Below is a small trained network, with its code and all its weights. Each question gives an input and a class and asks what happens when units are switched off, that is, made to give their printed mean instead of their output.

import numpy as np


def w(rows, s, z=0):
    codes = np.array(rows[::2]) - 128.0
    scale = np.full(codes.shape[1], s)
    scale[-1] = z or s
    return codes * scale


def f(y):
    return y / 2 * (1 + np.tanh(0.7978845608 * (y + 0.044715 * y**3)))


def log_softmax(a):
    a = a - a.max(-1, keepdims=True)
    return a - np.log(np.exp(a).sum(-1, keepdims=True))


def net(x, mask):
    res = np.array(x, float).reshape(1, 5) / 4 @ E
    y = f(res @ A[0][:, :-1].T + A[0][:, -1])
    res = res + np.where(mask, y, B[0][:, -1]) @ B[0][:, :-1]
    return log_softmax(res[-1] @ U[:, :-1].T + U[:, -1])


A, B = {}, {}
E = w([
[119,182,1,210,135,162],'x0',
[205,55,57,59,94,146],'x1',
[152,93,119,215,63,145],'x2',
[170,198,163,148,79,231],'x3',
[77,95,91,108,36,63],'x4',
],0.0071)
A[0] = w([
[143,113,150,97,118,149,68],'N0',
[101,136,109,131,143,118,28],'N1',
[154,141,98,88,126,182,174],'N2',
[91,119,123,100,3,82,188],'N3',
[138,58,95,85,155,73,153],'N4',
[81,145,180,167,158,100,245],'N5',
[178,137,55,192,86,227,250],'N6',
[209,58,157,100,114,170,218],'N7',
[131,73,89,100,126,103,103],'N8',
[115,114,130,86,186,118,156],'N9',
[128,33,132,206,124,76,166],'N10',
],0.015,0.0024)
B[0] = w([
[146,122,180,100,123,117,153],'N0',
[155,103,131,108,136,133,132],'N1',
[108,122,138,173,107,95,173],'N2',
[132,127,192,251,107,51,234],'N3',
[128,151,46,44,155,95,236],'N4',
[144,184,129,184,103,71,238],'N5',
[116,204,5,226,168,171,254],'N6',
[109,47,185,144,102,115,232],'N7',
[131,183,111,120,145,94,192],'N8',
[139,177,117,85,123,129,193],'N9',
[94,90,124,197,68,81,217],'N10',
],0.017,0.0089)
U = w([
[123,209,94,133,142,125,190],'0',
[113,84,124,141,122,190,3],'1',
[128,100,102,5,148,113,52],'2',
[94,85,156,142,87,76,250],'3',
[142,79,211,72,115,161,59],'4',
],0.011,0.0026)

Each question gives the input, the list of numbers given to net, and the class t.
The units are the neurons (one row each of A and B). Each row of codes is followed by its name. A weight is (code - 128) times the scale printed after its matrix; where a second scale follows, it is the last column's (A, B and U).
mask holds one flag per neuron, in row order. A switched-off neuron (its flag False) gives its mean, the last column of its row in B, instead of its output. The means were averaged over made-up inputs and are rounded, as every weight is.
A unit's drop is (log p(t) with every unit on - log p(t) with that unit switched off) / (log p(t) with every unit on - log p(t) with every unit switched off).
The circuit of an input: a set's keep is (log p(t) with only the set's units on - log p(t) with every unit switched off) / (log p(t) with every unit on - log p(t) with every unit switched off). Starting from all 11 units, units are removed one at a time, each time the one whose removal leaves the highest keep (on an exact tie, the one counted first), for as long as the keep stays at least 0.8.
units of the circuit, in order: the units of the circuit, biggest drop first
k most important neurons: the k neurons with the biggest drops, biggest first
drop of u: that unit's drop, to one decimal
input [-6,7,3,-8,-7], class 2: units of the circuit, in order : (N4)
input [-2,7,6,2,-7], class 1: units of the circuit, in order : (N7 N6 N5)
input [3,-3,-7,-4,0], class 2: units of the circuit, in order : (N6 N3)
input [1,8,-7,7,6], class 3: 3 most important neurons : (N7 N3 N2)
input [6,1,-7,-5,-2], class 2: units of the circuit, in order : (N6 N3)
input [2,-6,2,-7,-5], class 3: 3 most important neurons : (N6 N10 N4)
input [-2,5,-2,5,-1], class 3: 2 most important neurons : (N7 N2)
input [1,7,-8,8,-8], class 1: 3 most important neurons : (N7 N5 N4)
input [-1,3,2,-6,-4], class 2: 3 most important neurons : (N3 N4 N6)
input [-5,-2,7,5,-4], class 1: 2 most important neurons : (N7 N3)
input [1,-7,3,-3,-1], class 3: 2 most important neurons : (N6 N4)
input [-3,8,5,-8,-7], class 2: 2 most important neurons : (N4 N3)
input [-7,-1,-2,6,-8], class 4: drop of N3 : 0.1
input [-5,-1,-5,-5,4], class 0: units of the circuit, in order : (N7)
input [-3,-8,-4,8,8], class 3: drop of N3 : 0.3
input [5,-2,-6,-8,0], class 2: drop of N6 : 0.4
